Below is a small trained network, with its code and all its weights. Each question gives an input and a class and asks what happens when units are switched off, that is, made to give their printed mean instead of their output.

import numpy as np


def w(rows, s, z=0):
    codes = np.array(rows[::2]) - 128.0
    scale = np.full(codes.shape[1], s)
    scale[-1] = z or s
    return codes * scale


def f(y):
    return y / 2 * (1 + np.tanh(0.7978845608 * (y + 0.044715 * y**3)))


def log_softmax(a):
    a = a - a.max(-1, keepdims=True)
    return a - np.log(np.exp(a).sum(-1, keepdims=True))


def net(x, mask):
    res = np.array(x, float).reshape(1, 5) / 4 @ E
    y = f(res @ A[0][:, :-1].T + A[0][:, -1])
    res = res + np.where(mask, y, B[0][:, -1]) @ B[0][:, :-1]
    return log_softmax(res[-1] @ U[:, :-1].T + U[:, -1])


A, B = {}, {}
E = w([
[126,130,129,129,128,127,125,127,130,127,129,128],'x0',
[196,233,188,194,127,32,1,208,167,170,194,116],'x1',
[135,135,127,148,120,108,112,163,79,49,142,55],'x2',
[126,129,128,121,129,140,129,132,53,203,125,87],'x3',
[127,139,126,153,131,99,126,163,66,109,136,204],'x4',
],0.0047)
A[0] = w([
[141,135,127,166,134,84,133,183,47,121,122,239,125],'n1',
[143,164,143,158,127,78,104,174,166,165,142,118,39],'n2',
[128,142,125,157,118,99,119,172,101,58,138,34,149],'n3',
[141,119,130,134,135,127,136,125,235,169,114,7,100],'n4',
[133,129,135,129,120,99,134,145,247,44,141,179,64],'n5',
[134,129,137,119,120,112,137,147,42,250,138,73,80],'n6',
[129,128,118,140,118,131,128,134,206,248,133,208,94],'n7',
[136,129,124,138,123,123,122,150,93,62,134,64,2],'n8',
],0.013,0.0028)
B[0] = w([
[96,189,129,61,93,146,113,113,152,120,170,75,221],'n1',
[105,5,100,121,100,178,185,107,108,112,117,126,238],'n2',
[184,159,148,75,187,114,128,122,140,139,108,178,255],'n3',
[90,191,127,68,88,135,112,127,125,110,175,98,221],'n4',
[96,187,105,194,175,150,100,132,101,111,74,100,210],'n5',
[106,185,101,194,169,153,99,129,129,83,78,124,218],'n6',
[146,162,164,76,193,72,155,123,121,126,106,163,221],'n7',
[36,130,152,145,123,77,165,81,118,181,104,179,165],'n8',
],0.02,0.0045)
U = w([
[99,10,80,106,111,205,219,83,87,99,97,146,113],'0',
[148,148,190,111,167,46,151,120,136,189,105,205,76],'1',
[118,167,94,249,150,148,63,154,119,102,89,102,89],'2',
[160,122,135,124,125,121,119,155,142,121,150,119,255],'3',
[104,164,139,87,60,127,102,131,160,130,211,83,75],'4',
[253,76,145,179,98,102,75,215,173,173,187,127,148],'5',
[164,75,143,255,40,79,93,174,157,243,187,146,57],'6',
],0.0088,0.0098)

Each question gives the input, the list of numbers given to net, and the class t.
The units are the neurons (one row each of A and B). Each row of codes is followed by its name. A weight is (code - 128) times the scale printed after its matrix; where a second scale follows, it is the last column's (A, B and U).
mask holds one flag per neuron, in row order. A switched-off neuron (its flag False) gives its mean, the last column of its row in B, instead of its output. The means were averaged over made-up inputs and are rounded, as every weight is.
A unit's drop is (log p(t) with every unit on - log p(t) with that unit switched off) / (log p(t) with every unit on - log p(t) with every unit switched off).
The circuit of an input: a set's keep is (log p(t) with only the set's units on - log p(t) with every unit switched off) / (log p(t) with every unit on - log p(t) with every unit switched off). Starting from all 8 units, units are removed one at a time, each time the one whose removal leaves the highest keep (on an exact tie, the one counted first), for as long as the keep stays at least 0.8.
units of the circuit, in order: the units of the circuit, biggest drop first
most important unit: the unit with the biggest drop
k most important neurons: the k neurons with the biggest drops, biggest first
drop of u: that unit's drop, to one decimal
input [-3,0,7,-6,-6], class 1: most important unit	n3
input [5,1,8,8,6], class 1: 3 most important neurons	n3; n8; n5
input [-6,-3,-6,8,2], class 2: 2 most important neurons	n6; n3
input [-5,7,-7,-3,6], class 0: 2 most important neurons	n2; n3
input [-2,6,4,-7,8], class 4: 2 most important neurons	n1; n6
input [4,-5,7,5,-6], class 1: units of the circuit, in order	n2; n8
input [2,-2,4,-4,-6], class 4: 4 most important neurons	n4; n2; n6; n7
input [4,-3,-5,-2,1], class 1: 2 most important neurons	n2; n7
input [-7,-6,-1,7,6], class 2: units of the circuit, in order	n6; n2
input [3,-5,5,8,8], class 2: 3 most important neurons	n6; n2; n4
input [-3,5,-4,3,-4], class 0: 3 most important neurons	n2; n3; n1
input [-4,-5,7,4,5], class 1: 3 most important neurons	n2; n8; n3
input [-2,5,-5,-7,-7], class 2: 3 most important neurons	n5; n1; n3
input [-1,-3,-8,-7,1], class 1: 3 most important neurons	n7; n6; n2
input [3,-2,-3,6,-8], class 4: most important unit	n4
input [-5,-5,8,4,-5], class 1: 3 most important neurons	n2; n3; n8
input [4,1,3,6,3], class 2: drop of n7	0.2
input [5,-1,-1,7,5], class 2: drop of n6	1.0
input [-1,-4,4,7,-8], class 4: drop of n5	0.6
input [-6,1,-1,-1,-8], class 4: units of the circuit, in order	n4
